Here is a tiny trained network, its code and every weight. The questions are about switching its units off for an input and a class, where a switched-off unit gives its printed mean instead of its output.

import numpy as np


def w(rows, s, z=0):
    codes = np.array(rows[::2]) - 128.0
    scale = np.full(codes.shape[1], s)
    scale[-1] = z or s
    return codes * scale


def norm(h):
    return h / np.sqrt((h * h).mean(-1, keepdims=True) + 1e-5)


def f(y):
    return y / 2 * (1 + np.tanh(0.7978845608 * (y + 0.044715 * y**3)))


def log_softmax(a):
    a = a - a.max(-1, keepdims=True)
    return a - np.log(np.exp(a).sum(-1, keepdims=True))


def net(x, mask):
    res = np.array(x, float).reshape(1, 6) / 4 @ E
    u = 0
    for l in range(2):
        y = f(norm(res) @ A[l][:, :-1].T + A[l][:, -1])
        res = res + np.where(mask[u : u + 6], y, B[l][:, -1]) @ B[l][:, :-1]
        u += 6
    return log_softmax(norm(res)[-1] @ U[:, :-1].T + U[:, -1])


A, B = {}, {}
E = w([
[133,162,136,121,204,114,126,206,77,160],'x0',
[10,42,195,156,62,101,129,169,88,210],'x1',
[37,135,125,160,131,209,96,243,252,69],'x2',
[118,142,112,75,94,176,79,150,59,110],'x3',
[121,99,87,250,156,129,86,104,79,71],'x4',
[105,114,183,105,140,134,253,116,57,11],'x5',
],0.003)
A[0] = w([
[115,179,144,131,233,110,126,201,72,162,17],'L0N0',
[147,161,131,144,231,127,157,219,81,179,77],'L0N1',
[128,94,107,253,143,125,105,123,95,88,6],'L0N2',
[116,83,113,124,24,174,123,17,185,90,112],'L0N3',
[140,96,147,188,144,58,192,92,236,133,68],'L0N4',
[147,93,80,51,24,226,57,148,48,83,170],'L0N5',
],0.0049,0.0018)
B[0] = w([
[89,250,168,131,24,185,164,1,124,93,159],'L0N0',
[157,88,182,198,31,230,130,74,186,138,175],'L0N1',
[206,135,214,52,163,158,19,214,30,61,187],'L0N2',
[110,202,202,167,46,179,80,62,122,106,231],'L0N3',
[186,160,154,169,213,236,236,228,69,226,182],'L0N4',
[180,141,153,212,225,158,255,193,143,215,252],'L0N5',
],0.0055,0.0026)
A[1] = w([
[69,103,155,97,158,136,231,112,91,16,47],'L1N0',
[154,105,175,232,123,179,66,101,120,112,200],'L1N1',
[185,104,195,3,61,125,188,163,233,160,2],'L1N2',
[47,80,189,143,87,115,125,168,75,183,91],'L1N3',
[33,95,127,117,176,235,108,188,229,56,12],'L1N4',
[186,241,66,97,192,146,138,96,175,68,87],'L1N5',
],0.0048,0.0018)
B[1] = w([
[113,148,42,137,129,128,2,133,215,255,180],'L1N0',
[99,176,91,28,153,135,152,135,163,114,255],'L1N1',
[138,178,83,112,209,146,41,153,57,12,177],'L1N2',
[130,110,126,165,101,106,147,145,174,29,206],'L1N3',
[218,93,134,100,116,60,161,7,21,181,235],'L1N4',
[21,39,183,179,46,70,145,193,134,110,214],'L1N5',
],0.0078,0.0038)
U = w([
[220,35,108,96,109,46,167,6,34,169,169],'0',
[51,29,144,194,43,44,154,221,162,40,128],'1',
[165,165,99,83,223,157,45,185,76,16,162],'2',
[109,223,152,130,37,225,160,45,177,126,107],'3',
[177,112,126,186,194,194,233,214,143,217,158],'4',
[88,124,7,141,145,96,17,131,215,254,152],'5',
[140,77,108,105,190,133,146,133,169,123,1],'6',
],0.0081,0.0057)

Each question gives the input, the list of numbers given to net, and the class t.
The units are the neurons (one row each of A and B). Each row of codes is followed by its name. A weight is (code - 128) times the scale printed after its matrix; where a second scale follows, it is the last column's (A, B and U).
mask holds one flag per neuron, layer by layer. A switched-off neuron (its flag False) gives its mean, the last column of its row in B, instead of its output. The means were averaged over made-up inputs and are rounded, as every weight is.
A unit's drop is (log p(t) with every unit on - log p(t) with that unit switched off) / (log p(t) with every unit on - log p(t) with every unit switched off).
The circuit of an input: a set's keep is (log p(t) with only the set's units on - log p(t) with every unit switched off) / (log p(t) with every unit on - log p(t) with every unit switched off). Starting from all 12 units, units are removed one at a time, each time the one whose removal leaves the highest keep (on an exact tie, the one counted first), for as long as the keep stays at least 0.8.
circuit, biggest first: the units of the circuit, biggest drop first
unit that matters most: the unit with the biggest drop
k most important neurons: the k neurons with the biggest drops, biggest first
top k neurons in layer l: the k neurons of layer l with the biggest drops, biggest first
input [1,-8,5,-6,-7,8], class 1: unit that matters most -> L1N5
input [-7,-4,-6,7,1,-7], class 3: top 3 neurons in layer 1 -> (L1N4; L1N0; L1N1)
input [0,-5,-4,1,6,-3], class 2: top 3 neurons in layer 1 -> (L1N4; L1N3; L1N1)
input [-8,2,-7,1,6,-3], class 3: 3 most important neurons -> (L0N3; L1N4; L1N1)
input [-5,2,-6,-7,-3,7], class 4: top 3 neurons in layer 1 -> (L1N4; L1N0; L1N1)
input [-8,2,-5,5,-5,7], class 3: circuit, biggest first -> (L0N3; L1N4)
input [-4,4,-3,-8,6,2], class 4: 2 most important neurons -> (L0N4; L1N2)
input [4,6,-6,-3,8,-1], class 2: circuit, biggest first -> (L0N2; L1N4)
input [8,0,7,-2,7,-7], class 3: 2 most important neurons -> (L0N0; L0N1)
input [-1,1,6,-6,-6,-2], class 0: top 2 neurons in layer 0 -> (L0N5; L0N2)
input [6,7,-5,-1,6,-2], class 1: top 3 neurons in layer 1 -> (L1N3; L1N4; L1N2)
input [2,-3,-7,8,6,4], class 4: 3 most important neurons -> (L0N5; L1N4; L1N2)
input [-1,0,4,6,0,-5], class 4: 2 most important neurons -> (L0N5; L1N0)
input [-4,-5,8,-6,1,3], class 0: 2 most important neurons -> (L1N4; L0N5)
input [-2,2,6,-4,7,-4], class 2: circuit, biggest first -> (L0N2)
input [-6,4,-2,2,4,3], class 3: 2 most important neurons -> (L0N3; L1N2)
input [2,6,8,0,5,-8], class 0: 2 most important neurons -> (L1N4; L1N0)
input [0,-2,-3,-5,-5,8], class 5: 2 most important neurons -> (L1N0; L0N5)
input [-2,2,-6,-8,2,1], class 4: 2 most important neurons -> (L0N4; L1N4)
input [3,1,0,1,-7,1], class 2: unit that matters most -> L1N2
input [-2,6,4,7,1,6], class 4: top 2 neurons in layer 1 -> (L1N5; L1N0)
input [6,-8,-6,2,3,4], class 1: circuit, biggest first -> (L1N5; L1N4)
input [6,-8,7,-5,8,6], class 1: top 2 neurons in layer 1 -> (L1N5; L1N2)
